Where the symbols take the elements:
x957 § x754
x957 @ x722
x957 + x297
x957 ! x620
x15 § x944
x15 @ x867
x15 + x497
x15 ! x458
x558 § x668
x558 @ x474
x558 + x811
x558 ! x306
x713 § x709
x713 @ x933
x713 + x98
x713 ! x962
x775 § x767
x775 @ x498
x775 + x123
x775 ! x822
x227 § x34
x227 @ x952
x227 + x668
x227 ! x297
x767 § x520
x767 @ x216
x767 + x880
x767 ! x842
x759 § x20
x759 @ x30
x759 + x754
x759 ! x747
x281 § x624
x281 @ x820
x281 + x159
x281 ! x430
x822 § x842
x822 @ x938
x822 + x498
x822 ! x955
x87 § x2
x87 @ x824
x87 + x260
x87 ! x31
x207 § x620
x207 @ x668
x207 + x266
x207 ! x227
x655 § x346
x655 @ x932
x655 + x897
x655 ! x769
x123 § x880
x123 @ x775
x123 + x506
x123 ! x498
x549 § x400
x549 @ x885
x549 + x817
x549 ! x286
x905 § x498
x905 @ x402
x905 + x167
x905 ! x125
x443 § x957
x443 @ x266
x443 + x745
x443 ! x207
x747 § x522
x747 @ x13
x747 + x30
x747 ! x240
x857 § x16
x857 @ x941
x857 + x421
x857 ! x897
x429 § x31
x429 @ x866
x429 + x346
x429 ! x853
x398 § x747
x398 @ x34
x398 + x620
x398 ! x554
x564 § x430
x564 @ x960
x564 + x400
x564 ! x609
x346 § x824
x346 @ x429
x346 + x946
x346 ! x866
x16 § x908
x16 @ x529
x16 + x92
x16 ! x946
x216 § x501
x216 @ x842
x216 + x767
x216 ! x785
x624 § x162
x624 @ x777
x624 + x483
x624 ! x978
x853 § x549
x853 @ x908
x853 + x866
x853 ! x260
x266 § x722
x266 @ x207
x266 + x443
x266 ! x668
x31 § x43
x31 @ x817
x31 + x824
x31 ! x549
x59 § x15
x59 @ x520
x59 + x451
x59 ! x501
x777 § x62
x777 @ x978
x777 + x624
x777 ! x75
x933 § x506
x933 @ x962
x933 + x713
x933 ! x167
x20 § x857
x20 @ x39
x20 + x795
x20 ! x522
x978 § x54
x978 @ x75
x978 + x777
x978 ! x160
x159 § x483
x159 @ x281
x159 + x719
x159 ! x820
x421 § x92
x421 @ x857
x421 + x231
x421 ! x941
x37 § x932
x37 @ x231
x37 + x127
x37 ! x421
x75 § x602
x75 @ x160
x75 + x978
x75 ! x76
x260 § x286
x260 @ x87
x260 + x908
x260 ! x824
x231 § x769
x231 @ x421
x231 + x37
x231 ! x857
x2 § x609
x2 @ x259
x2 + x286
x2 ! x43
x92 § x853
x92 @ x16
x92 + x769
x92 ! x529
x497 § x895
x497 @ x15
x497 + x894
x497 ! x867
x903 § x231
x903 @ x795
x903 + x240
x903 ! x20
x602 § x905
x602 @ x318
x602 + x54
x602 ! x98
x685 § x160
x685 @ x836
x685 + x766
x685 ! x483
x842 § x270
x842 @ x785
x842 + x216
x842 ! x420
x458 § x558
x458 @ x574
x458 + x867
x458 ! x781
x946 § x87
x946 @ x346
x946 + x529
x946 ! x429
x836 § x76
x836 @ x483
x836 + x685
x836 ! x624
x554 § x240
x554 @ x66
x554 + x34
x554 ! x754
x668 § x398
x668 @ x227
x668 + x207
x668 ! x952
x885 § x564
x885 @ x286
x885 + x549
x885 ! x2
x162 § x933
x162 @ x62
x162 + x597
x162 ! x54
x781 § x306
x781 @ x808
x781 + x574
x781 ! x895
x897 § x946
x897 @ x655
x897 + x941
x897 ! x932
x420 § x894
x420 @ x451
x420 + x785
x420 ! x59
x766 § x75
x766 @ x685
x766 + x430
x766 ! x836
x529 § x260
x529 @ x946
x529 + x16
x529 ! x346
x808 § x745
x808 @ x895
x808 + x781
x808 ! x944
x894 § x808
x894 @ x497
x894 + x920
x894 ! x15
x867 § x811
x867 @ x458
x867 + x15
x867 ! x574
x609 § x685
x609 @ x719
x609 + x960
x609 ! x159
x498 § x216
x498 @ x822
x498 + x775
x498 ! x938
x39 § x941
x39 @ x522
x39 + x20
x39 ! x127
x66 § x903
x66 @ x754
x66 + x554
x66 ! x759
x522 § x897
x522 @ x127
x522 + x39
x522 ! x37
x270 § x574
x270 @ x920
x270 + x501
x270 ! x894
x955 § x420
x955 @ x972
x955 + x938
x955 ! x880
x286 § x960
x286 @ x2
x286 + x885
x286 ! x259
x451 § x497
x451 @ x59
x451 + x420
x451 ! x520
x895 § x443
x895 @ x944
x895 + x808
x895 ! x811
x43 § x159
x43 @ x71
x43 + x259
x43 ! x400
x318 § x402
x318 @ x98
x318 + x602
x318 ! x713
x745 § x297
x745 @ x443
x745 + x306
x745 ! x266
x483 § x597
x483 @ x624
x483 + x836
x483 ! x777
x769 § x866
x769 @ x92
x769 + x932
x769 ! x16
x824 § x259
x824 @ x31
x824 + x87
x824 ! x817
x866 § x817
x866 @ x853
x866 + x429
x866 ! x908
x795 § x421
x795 @ x20
x795 + x903
x795 ! x39
x709 § x955
x709 @ x506
x709 + x125
x709 ! x123
x167 § x775
x167 @ x905
x167 + x962
x167 ! x402
x520 § x867
x520 @ x501
x520 + x59
x520 ! x270
x938 § x785
x938 @ x955
x938 + x822
x938 ! x972
x430 § x978
x430 @ x766
x430 + x820
x430 ! x685
x972 § x451
x972 @ x880
x972 + x955
x972 ! x767
x98 § x125
x98 @ x713
x98 + x318
x98 ! x933
x952 § x554
x952 @ x297
x952 + x227
x952 ! x957
x62 § x962
x62 @ x54
x62 + x162
x62 ! x602
x297 § x66
x297 @ x957
x297 + x952
x297 ! x722
x306 § x952
x306 @ x745
x306 + x474
x306 ! x443
x785 § x920
x785 @ x420
x785 + x842
x785 ! x451
x506 § x972
x506 @ x123
x506 + x709
x506 ! x775
x30 § x39
x30 @ x747
x30 + x759
x30 ! x13
x880 § x59
x880 @ x767
x880 + x972
x880 ! x216
x54 § x167
x54 @ x602
x54 + x62
x54 ! x318
x960 § x766
x960 @ x609
x960 + x564
x960 ! x719
x820 § x777
x820 @ x430
x820 + x281
x820 ! x766
x71 § x281
x71 @ x400
x71 + x43
x71 ! x564
x501 § x458
x501 @ x270
x501 + x520
x501 ! x920
x259 § x719
x259 @ x43
x259 + x2
x259 ! x71
x597 § x713
x597 @ x162
x597 + x76
x597 ! x62
x402 § x822
x402 @ x125
x402 + x905
x402 ! x709
x722 § x759
x722 @ x620
x722 + x957
x722 ! x398
x13 § x127
x13 @ x240
x13 + x747
x13 ! x903
x620 § x30
x620 @ x398
x620 + x722
x620 ! x34
x34 § x13
x34 @ x554
x34 + x398
x34 ! x66
x941 § x529
x941 @ x897
x941 + x857
x941 ! x655
x240 § x37
x240 @ x903
x240 + x13
x240 ! x795
x920 § x781
x920 @ x894
x920 + x270
x920 ! x497
x160 § x318
x160 @ x76
x160 + x75
x160 ! x597
x719 § x836
x719 @ x159
x719 + x609
x719 ! x281
x962 § x123
x962 @ x167
x962 + x933
x962 ! x905
x474 § x227
x474 @ x306
x474 + x558
x474 ! x745
x125 § x938
x125 @ x709
x125 + x402
x125 ! x506
x811 § x207
x811 @ x558
x811 + x944
x811 ! x474
x908 § x885
x908 @ x260
x908 + x853
x908 ! x87
x944 § x266
x944 @ x811
x944 + x895
x944 ! x558
x817 § x71
x817 @ x549
x817 + x31
x817 ! x885
x76 § x98
x76 @ x597
x76 + x160
x76 ! x162
x754 § x795
x754 @ x759
x754 + x66
x754 ! x30
x400 § x820
x400 @ x564
x400 + x71
x400 ! x960
x932 § x429
x932 @ x769
x932 + x655
x932 ! x92
x574 § x474
x574 @ x781
x574 + x458
x574 ! x808
x127 § x655
x127 @ x37
x127 + x522
x127 ! x231

The rows follow the links: the fewer symbols apart two elements are, the more alike their rows tend to be.

Each row is also shifted at random along 9 hidden directions that mean nothing.

Some elements, each with a row of numbers:
x483: [ 107   56    4  -25   32   11   11   64   42  -11   13    2   17   47  -45   31  -63   -8  -24    7   11    1   -1  -47   37   -2   -4  -25  -21  -75  -10  -17  -61   25  -27   29   -9   32  -29   46   -7   -8  -32   11    7   -6 -102   48    9   -6   18  -27  -23   19   -4   30]
x227: [-91  26  -7  34  37   1 -47   7  38  -3  11  18 -10 -13   2  18 -22  54  21  34  -4  23   7 -16   7 -13  -3 -15 -11  21   8 -13  10 -18 -21  -2  -8 -19   3 -10 -28   3 -33  30   8  -5  -8  -6  10 -21  -8   2 -28   9   3 -19]
x597: [-26  37  -7 -38  -3  30  29 -15  21  40 -16 -11  16 -25 -64  49  -4  41 -25   4 -16 -19  34 -31   7  19  17  -7   2  -4  -3  25  17   1  -8  17  17   9  15  38 -23   3   5  33  11  21 -25   4  13 -14 -15 -16 -16  18  12 -57]
x30: [ 16   9 -29  -1 -35 -10 -23  23  -6 -15 -19 -44  42 -29   7 -31  12 -31  19   3  37  18  49  27  29  24  13  28 -24  -7  10  29  25  -6  24 -11 -14  12 -26 -48  45   5  10   9  -5  23  47 -16 -26  15  -4  10   2 -22  -1 -22]
x281: [-81   6 -14 -21 -18 -29  60  30 -36  16  15  19 -15  39  28   0  -2   2 -34 -35  -5 -25 -37 -13  56  -3 -19  30 -21 -31 -19   7 -58  -8 -28  -1  15  30 -34  52   0  -2   5 -18 -11  -6 -32  41 -46 -19 -24 -39 -16  -2  -7  20]
x842: [  1 -44 -24  -5 -15 -32  36 -41 -78  41 -14 -25  24  -9  14  17 -31 -37 -16 -13 -15  -6   7 -18 -17  14  -2  -9  40  10 -11  20   8  31  27  -2 -16 -13  55 -18  37  11  51 -45  20   5  24 -11   9  -9  27  -2  12   1  40   9]
x894: [ -6  -5 -13  23  33 -13  -4 -19 -23 -13  21   9 -11  41  15 -19 -11 -20 -22  -8   1   2 -16   7 -16 -29 -11 -20   8 -18 -36 -12 -10  21  20 -12 -23  -6  -2 -16  29  -4  21 -16  11  21  -3  -7  18  19  -1   7  -6  -5   1  31]
x932: [113  16   1 -12  -1  37  26 -25  16  12  -2   3 -12  -5 -15 -11  51  57  28  -9 -11  25 -22  -5  40  13  24  21 -14  18   4  22  19 -47  77   7   6  -5  10 -20 -25  -4  27  -6 -19   3  34 -33 -33  24 -59  15  28  26 -12 -39]
x817: [ 38 -10  44  -3   6  37   7  29  13 -33   3  -6  -3  33  -6 -52  15   4  32   0  14   8 -20  18  -1  10  19   3 -13 -13   2   2   4   2  20  21  13   7  -9 -18   1  -9 -34 -13 -18 -14  -9  13 -26  12 -21   4  18   6  -9   1]
x709: [-22 -37  25 -24  -7  -2 -34   0 -62  -6  48 -16 -24   3  33 -30   6  15 -37 -16  21 -41   1   1 -51 -13 -22  15  12   9  -8  -2  -1   8 -21  -6  12  -5 -30  14  -4   2   7 -30  15   4   8  12 -20  12  27  17  17   2   8  22]
x781: [ -6 -19  -9  20  31  18 -31  -3  27  -6 -20 -27  20  -6   6 -32  -1   9  29  47  23  -2  18  27 -37   5   1 -39 -10  12 -19 -12  21  22  14  -5  -3  -6  14 -34  27   3  -3   9  10  12   3 -25  40   7   0   1 -27  -2  25 -31]
x98: [101 -26  31 -47  10   4 -25  50 -43   4   0 -50  13 -31  19 -19   5  40  20  14  27 -35  40 -28 -36  40  -8   3   0  13  26  -6  -3   0 -46   8  28 -17  -9  22  -3  12 -22 -27  25 -15   9  31 -13 -23  45 -18   1  19  39 -21]
x240: [ -2  34 -12   7 -31  -9 -20  22   5 -26 -38   6  28 -37 -31  26  24 -41  27 -10  -5  39  53   4  19  11   9  23  16   1  48  14  34 -10   1  -6 -22 -11 -12 -22   8   8 -13   9   8   2  48   2 -18 -29  11  22  22   2 -12 -20]
x260: [ 24  52  30  27   5   3  14   5  96 -41 -33  14  -1  32 -34  13 -39 -18  39  13  -6  36 -30 -24   5   9  23 -10 -16 -46  19 -35 -25 -11  17  22 -11  23  40 -18 -10 -20 -20  20 -27 -27 -59   8  38  28  11   6  11  -8 -30  24]
x775: [ -8 -39  25  -3 -19   9 -42  -9 -13 -12  10   0  -6  -9  -1 -11 -15 -23 -26  26  19 -29  -5   5 -66 -19 -26  -2  34  -2   7  -3  13  42 -18   8  -2  15 -11   2  -7   1   5 -21  11 -15 -18   2  21 -14  49  38  19  10   5   9]
x62: [ 52  21 -20 -29 -11  -7  27  -7   2  24  -2 -42   9  -2  -3 -11 -18  17 -35  -7  23 -34   9 -18  17  19   1  18 -34 -34 -25  11 -15   0   3  -2  17  39  -5  15  23  -3  39  10  -5  27 -28   3   3  31   0 -25 -19 -10   1 -16]
x880: [  5  40 -40 -25 -14  -9  34 -11  -5  11 -29  11  20  18 -40  44  10 -28 -36  -3  -7   1   6 -26  -1  -2 -23 -12  15 -45 -14  -9 -25  15  35  -5 -22   8  -2  34   7   3  58 -24  23  17 -23  -6  26  -3   9   5   2  32  10  -6]
x933: [ 64 -38  -2 -28 -13 -43  14  -5 -92  23  36 -48  -7  -2  53 -25 -29  -5 -38 -42  15 -40   3 -21  -1  11  -8  30  -3  -4 -17  15 -18   5 -16  -9  12   5  -3   2  32   3  35 -33   7  17  13  19 -27  25  32 -21   8 -25  13  37]
x443: [ 84  53 -46  28  57 -35   4  26  21  -3  -7  30  -6  26   3  22 -25  18  12  10  -8  35 -11 -40  64 -18 -18 -15 -18 -34 -11 -22 -40 -15   9  -9 -28   0  -8   3   6   0   8  -7  12   7 -27  10   6 -22  -8 -23 -32  21   1   6]
x908: [  0  47  20 -28   6  18  20  29  44 -20  -8 -43  40  29 -29  37 -14 -22  39 -17  -6  29  27 -14  -8  47  51 -45 -32 -22   8 -34 -33 -19   3  16  -8 -37  36   9   7  -9 -33  32  -3  -3 -20   7  28  62   2 -23   3 -24   9  38]
x216: [ 44 -29 -13 -22  13 -14  12 -13 -53  23   0 -10  -7  -4  33  -4  28  31  -1   1  -1 -20  -7 -14 -28   6 -21  -7  11  17  -7 -16 -16  -6  14 -12   7 -25  12  14   2   9  37 -45  22  -1  22  -7   3  -4  11  -4   4  25  34  -8]
x719: [ 80 -16  13  -5   5  -8  57  27 -33   3 -24  19 -13  14  13 -38  15  10  13 -15  -5 -11 -25  -9  48   6  -7  37  -1 -18   3  20 -11   3  -3   9  22  32  -9  10   8   0  -6 -38 -11 -14  -4  32 -47 -45 -20 -26   6  19  -5 -24]
x15: [  4  -7  12  18  20  20 -15  -8 -41 -59 -22 -13  14  19 -32 -69  58 -63   6 -32  10   4  59  52 -48 -19  12  -4  26  -9 -21  15  73  39  37 -20 -20 -18 -17 -61  73  -2   1 -15  21  60  73  -7   1  11 -15  30  22  -8  -7 -24]
x501: [ -5   1 -14   2  33  -6  31 -45 -68  18  -1 -31  16  19 -10 -11 -25  17   2 -26 -20  17  20 -34  -1  10  27  -3  23  -1 -25  30  38   9  66   0 -21 -31  60 -53  45   4  41 -33  24  41  33 -13 -10  15 -21  -2  13  12  29 -20]
x946: [ 58  35 -21  10 -38 -21  52 -31  49  -8 -35 -26  23  22 -14   8 -22 -66  10 -24  -2  30 -13   5  35  26  34   9 -28 -46  -9  -1 -20 -12  60   0 -18  32  43 -34  40 -15  46  19 -33  11 -13 -25  24  71  -7  -4  13 -43 -29  35]
x722: [ 43  50 -15 -13  52  33 -39  32  19 -13  24  -9  19  -2 -34  25  32  29  10  -4   0  28  59   5  16  -3  22 -38 -19  18  -7  -4  17 -23   1 -10 -15 -51 -36   7  -7   5 -36  42  22  39  27  -7   0  15 -33  -6 -21   9   7 -21]
x497: [-10 -11  -3  24  44  10 -28  -7  23   7   8   1   2  18   3   5 -55  30  11  57   6  12 -25 -23 -24 -14 -11 -48   7  -2 -16 -20 -13  23  14  12 -18  -6  30 -15  -8   2  -4 -10  14 -17 -51  -9  38  -7  15   6 -23  25  28   1]
x400: [-56 -30  19  -9 -14  17  38   3  16  27 -20  27  -1  -6  -4  16  15   6   9  17 -20 -17 -26  16   4  11   1 -11   7  21   9   1  -7   9 -31  15  31  10  10  39 -30   3 -25   6 -12 -37 -19  10   4 -42 -15 -20 -13   8   6 -18]
x866: [-71  17  15 -26 -19  11  38  26 -11  -3 -12  22   5   9 -12  40  47   4  27 -23 -28  22  -4  -8  16  20  10   1   7  10  30 -10 -22 -31   3   8   4 -33   5  37 -32   4 -21 -14   2 -26  21  14 -30 -17 -21  -2  23  21   6   2]
x87: [-54  36  14  -9   2  15  28  33  31 -17  12  18 -13  48   2   0   3  35  17   0   2  18 -48 -17  33   6   0   8 -31 -31   0 -22 -50 -33  19  16   4   5 -11  23 -29  -9 -15 -10 -18 -22 -41  18 -27  15 -31  -5   8  21 -11  13]
x318: [ -7   7 -10 -10 -40 -29  35 -15 -38  10 -28   6  -1 -21 -22   2  -7 -24 -37 -26  -7 -21  15 -22  12   0 -15  52  27 -28   9  34  19  17  -4  -1   5  42  -2   6  15   2  37 -22   5  15   3  19 -19 -32  20   3  15   7 -11 -25]
x529: [-31  39  -2 -19 -30   8  20  12  59 -19 -25   2  14   7 -23  45  45 -38  17 -14  -9  17   7  22  -6  21  14 -18 -21 -10  16 -40 -34 -30  -1  -7  -1 -17   0  31 -10  -9  -2  33 -13  -9   3 -13  29  42  -4  -3   7 -20 -18  25]
x420: [  7  32   4  14   9 -17 -13  14  26 -49 -56  12  14   8 -35  19  11 -58  14  10  -5  10  32 -12 -60  -2 -17 -25  27 -34  22 -48  -3  23 -14 -10 -20 -12  12   3  18  -2   3 -13  28  -1  -6  16  61 -15  56  17   7   9   0   8]
x421: [  3  15  -2 -25 -32  32 -30  60   2 -13  24   2  31  11 -25  21  -5 -14   8  19  23  36   4  -4  30   2  -7  -2   3 -23  26  14 -26   4  24  29 -27   2 -46  10 -25   4 -24 -20   5 -27 -20  10 -44 -16   1  34  22  39   7  11]
x231: [  5  17  10  18 -21  11 -21 -12  21 -20  12  32 -18  -6 -19  13  10 -11   1 -13 -11  33 -13   6  16 -21   9  23  13   4  24  11  18 -19  25   4 -15   3 -12 -21 -26  -4  -3   8 -18  -7  16 -13 -19   8 -11  40  34   0 -36  12]
x549: [-45 -23  21 -18 -14  21  39  -2 -34  -4  25   5   8  36 -12   6  25 -65 -16 -54 -22  -2  -3  45  -4  -5  32 -16  12   7 -17  12  -1  19  -4   5  -1 -20  -4  17  15  -5 -25   8  -9  11  16   8 -16  24 -30  -5  15 -30  -9  41]
x398: [ 26   3 -35  33  16 -10 -14 -45   8  18  31  21 -31 -12  24 -12  11  22 -22 -15  -6   7 -17  27  41 -34   1  17 -15  30 -28  19  22 -24  19 -26  -5   1 -16 -23  -3  -3  22  32 -18  33  32 -38 -11  23 -42   5 -16 -26 -27  -4]
x76: [ 12   1 -11  -2 -23  -4  31 -27  -7  16   4  15 -26   3  -8 -26  -3   6 -59 -17   4 -38 -25   2  28 -22 -18  46  -1 -25 -25  33   7  11   3  -3  19  62 -26  12   3  -6  35   0 -19  22 -22   6 -19  -6 -17  -4  -2  -4 -31 -20]
x811: [-33 -33 -16   3  33  -1 -18  13 -18  19  -8   0   9 -22  33   3  33  30  31  30   0  -3  20  18 -18   8 -12 -37   0  50   0 -19   5  -3 -27 -19   5 -44  -1   8  -2  14 -17  -5  23  -6  34  -9  12 -35  -2 -20 -32  14  41 -27]
x759: [ 94   0 -19  11 -12  -8 -19   0  -3   3 -23   6  29 -44 -21  31  15 -57  12  -9 -14  27  47  22  17   2  16  -5  25  25  30  21  36   9  -4 -10 -22 -16   0 -17  12  11  -8  22   6   9  53 -16   4 -21   9  11   3 -14  -6  -4]
x602: [ 17  45 -11 -21 -14 -13  25  -5  14   0 -25   2 -11  -8 -26  13  14  12 -31 -14   0 -26  13 -26   7   5 -12  30  -8 -31   0  -2 -10 -10 -14  -8  16  34 -13  31  -1  -4  30   9   2  19 -18  15   9  -2  10 -12  -5   4 -18 -24]
x820: [ 19   5  34  17  13 -23   8   0  48 -22 -18 -22  -7   8   9 -12 -44 -34  12 -13  -1 -21   4   2 -24  15  26  -9 -24 -18  -4 -28  -7   7 -59  -1  22  15  33  -3  25 -14 -33  47 -24   0 -34  19  49  38  32 -34 -20 -62 -21  39]
x655: [-42   6  -2  -4 -28  32   7 -26  35  25   4  39 -12 -20 -23  46  29  38   6  15 -25  25 -36  -2  23  -5   2   6  13  32  21  12   2 -29  34  16   2  -4   8  17 -66   2   7   9 -15 -30   1 -28 -14 -11 -33  26  22  29 -10 -23]

Start, symbols taken left to right, then the element you end at.
Answer with the element's name.
[-19  32  31   9  19 -13  16  12  45 -30 -11  28 -29  16 -11  12  -3 -12  -5 -25 -19 -16  -2  -7 -12  -8   6   0 -13 -21   4 -35 -19  -9 -66  -6  22   9  -4  37 -10 -12 -38  38 -11  -3 -34  35  30   6  12 -28 -16 -29 -33  25]
@ + ! ! + + + +: x430
[ 18 -42  51   4   9  13   9   3 -21 -23  24  13 -30  25  27 -31  32 -14  22 -36 -15  -5 -28  33 -22  -5  22   1   3  27   5 -10   4  -8 -15   0  17 -24   3  -2  -7  -7 -37  -8 -19 -17  27   8 -19  19 -12  -2  26 -24 -15  41]
@ § @ ! ! @: x719
[ 65  56 -31  -3   6  24 -17  11  48   4 -32 -38  38 -34 -40  -7   8  49  39  31  21  38  49 -14  48  31  24   6 -33  -5   9  27  33 -29  55   5  -8   5   1 -45  10   5   9  26   2  28  19 -27 -11   7 -31   3 -12  20   5 -76]
! + § @ @ + §: x941
[-36 -22  -2  18  22  10 -37  23  10 -27 -27  32   1 -11   4 -17  66 -26  17  29   4  -8  23  53 -46 -21 -27 -32  18  24   5 -30  16  23 -33 -22  -2 -23 -37  12   4   5 -27  -3  21  -2  32  -2  29 -45   7   9 -17  12  11 -18]
! § @ ! § § §: x127
[  6  -2 -24  17  40   2  -1 -17 -15  -2  20  21 -27  35  17 -34  28  25 -18  -1   2  -3 -27  14   2 -35 -21 -12  -9  -4 -44  -9  -6   0  33 -19  -8  -7 -21  -9  10  -4  26 -18   7  25   7 -15   1  10 -35   2 -14  16   0  -2]
! ! @ +: x808
[-85  16  -7 -17  22  29   7  22 -66 -12  -2 -10  14  29 -20 -41  31  54  12   6  13  14  21 -25   7   1  -9  11  12 -12 -13  28  28   3  62  12 -15 -21 -15 -26  20  11  12 -61  38  28  27  12 -56 -31 -39  19  15  70  37 -66]
§ @ + ! !: x811
[-38  12 -12  -9 -19  -3  39 -28 -10  18  22  26 -25  16 -21   4  -3 -14 -75 -40 -12 -35 -16   6  26 -32  -7  28   6 -24 -31  28  -1  14 -10  -4  14  44 -29  33   0  -8  24  17 -13  31 -23  10 -11   3 -23  -8  -4 -13 -35   5]
+ § + ! + @: x602
[ 18 -47  55 -14  10  47 -17  29  42  -8  -2 -30   7  -4  17 -40  20  13  44  35  23 -28  -5  44 -52  30  19 -38 -26  32   2 -24   0   6 -37  15  39 -10   1   8 -12  -4 -61  24 -15 -29 -13   1  23  16   1 -18 -14 -20  15  -3]
! § @ + §: x624
[ 19   0  -7 -34 -34  21  24   9  -2  15  -3  -9  27  -6  -9  31  42 -20  14 -15  -8  17   6  21  15  26  20 -10  -6  12  13   4 -13 -19  26   4  -3 -25  -1  17 -12   4   2   2  -4 -11  27 -18 -15  16 -20   2  18   2   9   4]
+ ! + ! ! @: x429
[ 27 -41 -33  44  10 -26  -9 -20  18  23 -32  -6  26 -17  22  -5 -59 -37  17  52   8   8  -9  10  -3   1 -11 -33  13   2 -12   2   3  43   7  -1 -19  20  41 -39  33   7  13  -2   0 -15 -23 -26  46 -22  29  -5 -33 -13  23   2]
@ + ! + +: x944
[  6  32 -15  19  48   7 -33  15   5 -10  13   2  13  -1 -20  16  -9  12  12  -5  -8  31  41  -6  19 -10  16 -25  -2  12  -1   3  22  -6  -4  -7 -22 -35  -4 -17   6   5 -30  28  17  26  21  -2   1  -3 -17  -3 -17   1   1  -9]
@ + ! @ §: x759
[ -1  35  -5  46  26  10 -44 -13  44 -31  -8  18 -11 -12 -26 -28   6  20  14  13   2  26  20  12  17 -28  10  13  -5   2   1  14  53  -6  19  -9 -12   7 -11 -52   5  -5 -11  31  -5  30  22 -17   3  -3 -24  25  -5  -2 -31 -37]
+ ! ! + ! !: x66
[-13  30   2 -20  -1  11 -17 -19  13  -7  12 -18   6   9 -40  26 -18 -10 -39  -5   4 -15  22 -16 -45  -8   2 -17   7 -26 -15 -13  -2  15   5   5 -13   0   1  16   1  -5  21  13  17  23 -28  -3  39  37  26  18   7   0  -1  14]
+ + ! @: x775
[-21  -3  12  22 -25 -33  44  -4  13  -9 -35   8 -11  11   8 -32 -31 -40  -4 -14  -3 -15 -23   2  24   3   0  34  -5 -37  -2  12  -4  16 -19   3  15  57  15 -10  29  -7   0   1 -28  -8 -29  23  -2 -12   6 -21  -3 -27 -27   9]
! § + @ §: x62
[  38   -9  -37    9   11  -43   -4   29  -51   -7  -14  -34   71    4   -6   31  -37 -135    2  -32   -2   26   76   25    3   11   22  -52   21  -15   -5   -1    1   57  -26  -18  -46  -37    8  -19   84    8  -19   10   30   29   34    8   29    0   39  -24  -21  -46   27   56]
+ § ! § @: x759
[ 14   4  11 -17 -13  -1  32   7   0  -3   5 -73  27  28  24 -33 -30  -3  37 -17  23  13  -6  -6  16  51  45   0 -48 -20 -11   0 -22 -25  42  12   0  -7  41 -39  38  -8   6   1 -21   4  -3  -7 -13  78 -15 -22   9 -32  12  26]
+ § ! + ! ! @ !: x400
[-15   5  17 -21  -2  35  25  14  36  -4   9 -21  20  34 -20  -1   0 -24   1  -8   4  -5  -5  29  -2  15  32 -33 -28 -16 -24 -11 -19   7   5  15   9  -1   0  12  10 -10 -25  31 -17   4 -31  -1  15  45 -25 -19 -12 -26  -2  22]
+ + @ + § + ! @: x960
[ -2 -10  -8 -43  -3  22  15 -27 -71  22  30 -23   0   5 -12  -5  34  27 -44 -29   0 -25  18  -8 -20  -2  -3   9  16   9 -26  27  18   2  37  -3   1 -18 -11   9   6   8  44 -30  22  38  33  -8 -26  16 -19  13  20  25  20 -23]
@ § ! @ +: x420
[-42 -36   3 -20   7  -5  -4  -7 -54  12  -7 -43   3 -13  38 -31  21  45  22  13  12 -19  12 -11 -47  28 -10   0   1  26  -2  -9  10 -11  12 -10  13 -32  24 -16  17  11  24 -41  22   1  37  -6  -1   2  13  -5   4  17  45 -27]
+ + § + ! !: x894
